Below are the code and all the weights of a small trained network. Each question names an input and a class and asks about switching units off, where a switched-off unit gives its printed mean instead of its output.

import numpy as np


def w(rows, s, z=0):
    codes = np.array(rows[::2]) - 128.0
    scale = np.full(codes.shape[1], s)
    scale[-1] = z or s
    return codes * scale


def norm(h):
    return h / np.sqrt((h * h).mean(-1, keepdims=True) + 1e-5)


def f(y):
    return np.maximum(y, 0)


def log_softmax(a):
    a = a - a.max(-1, keepdims=True)
    return a - np.log(np.exp(a).sum(-1, keepdims=True))


def net(x, mask):
    res = np.array(x, float).reshape(1, 2) / 4 @ E
    u = 0
    for l in range(3):
        y = f(norm(res) @ A[l][:, :-1].T + A[l][:, -1])
        res = res + np.where(mask[u : u + 4], y, B[l][:, -1]) @ B[l][:, :-1]
        u += 4
    return log_softmax(norm(res)[-1] @ U[:, :-1].T + U[:, -1])


A, B = {}, {}
E = w([
[115,141,114,215,30,91,44,1,165],'x0',
[176,186,130,136,181,35,126,124,81],'x1',
],0.0098)
A[0] = w([
[184,226,72,46,171,40,186,197,53,62],'0.n1',
[134,75,79,132,52,57,146,69,130,124],'0.n2',
[253,122,171,96,148,62,72,187,168,8],'0.n3',
[69,151,25,114,136,213,187,214,77,160],'0.n4',
],0.0058,0.0017)
B[0] = w([
[65,66,108,160,167,77,220,68,99,254],'0.n1',
[128,46,54,61,185,173,2,103,92,191],'0.n2',
[194,106,153,104,157,43,169,124,10,169],'0.n3',
[150,209,188,176,64,143,27,186,135,223],'0.n4',
],0.0084,0.0076)
A[1] = w([
[61,72,58,106,91,171,122,127,157,12],'1.n1',
[68,141,190,139,128,235,150,241,175,105],'1.n2',
[103,127,123,211,130,189,115,30,254,112],'1.n3',
[89,136,106,131,114,88,98,136,80,5],'1.n4',
],0.0092,0.0025)
B[1] = w([
[53,139,204,100,124,40,138,145,213,191],'1.n1',
[180,177,39,143,3,213,61,46,167,254],'1.n2',
[146,61,149,117,235,122,211,196,123,227],'1.n3',
[136,164,216,124,136,255,54,136,84,158],'1.n4',
],0.0089,0.0083)
A[2] = w([
[2,130,185,115,110,128,148,96,205,4],'2.n1',
[191,106,151,116,176,118,61,113,70,108],'2.n2',
[207,197,96,119,206,79,72,66,99,133],'2.n3',
[101,218,94,161,192,125,71,69,66,33],'2.n4',
],0.0087,0.0019)
B[2] = w([
[86,110,217,155,219,54,64,94,146,201],'2.n1',
[168,248,103,100,79,104,171,153,120,243],'2.n2',
[79,155,109,136,66,232,144,203,197,253],'2.n3',
[191,72,121,104,71,218,14,95,164,221],'2.n4',
],0.011,0.0062)
U = w([
[173,180,92,119,3,187,81,134,151,252],'0',
[82,84,173,130,157,88,72,117,180,39],'1',
[129,144,110,130,126,92,203,153,35,135],'2',
],0.014,0.0022)

Each question gives the input, the list of numbers given to net, and the class t.
The units are the neurons (one row each of A and B). Each row of codes is followed by its name. A weight is (code - 128) times the scale printed after its matrix; where a second scale follows, it is the last column's (A, B and U).
mask holds one flag per neuron, layer by layer. A switched-off neuron (its flag False) gives its mean, the last column of its row in B, instead of its output. The means were averaged over made-up inputs and are rounded, as every weight is.
A unit's drop is (log p(t) with every unit on - log p(t) with that unit switched off) / (log p(t) with every unit on - log p(t) with every unit switched off).
top k neurons: the k neurons with the biggest drops, biggest first
k most important neurons of layer l: the k neurons of layer l with the biggest drops, biggest first
drop of u: that unit's drop, to one decimal
input [0,8], class 2: top 3 neurons : (1.n2; 0.n1; 0.n4)
input [-1,1], class 2: 2 most important neurons of layer 0 : (0.n1; 0.n3)
input [-4,2], class 2: top neuron : (1.n2)
input [8,0], class 1: top 2 neurons : (0.n3; 0.n4)
input [5,0], class 1: top 3 neurons : (0.n3; 0.n4; 1.n1)
input [4,0], class 1: top 2 neurons : (0.n3; 0.n4)
input [-3,1], class 2: top 2 neurons : (1.n2; 0.n1)
input [0,4], class 2: top 3 neurons : (0.n1; 1.n2; 0.n4)
input [-4,1], class 2: top 2 neurons : (0.n1; 1.n2)
input [-3,5], class 2: drop of 1.n2 : 0.1
input [-6,2], class 2: drop of 0.n1 : 3.7
input [-1,2], class 2: drop of 0.n1 : 0.3
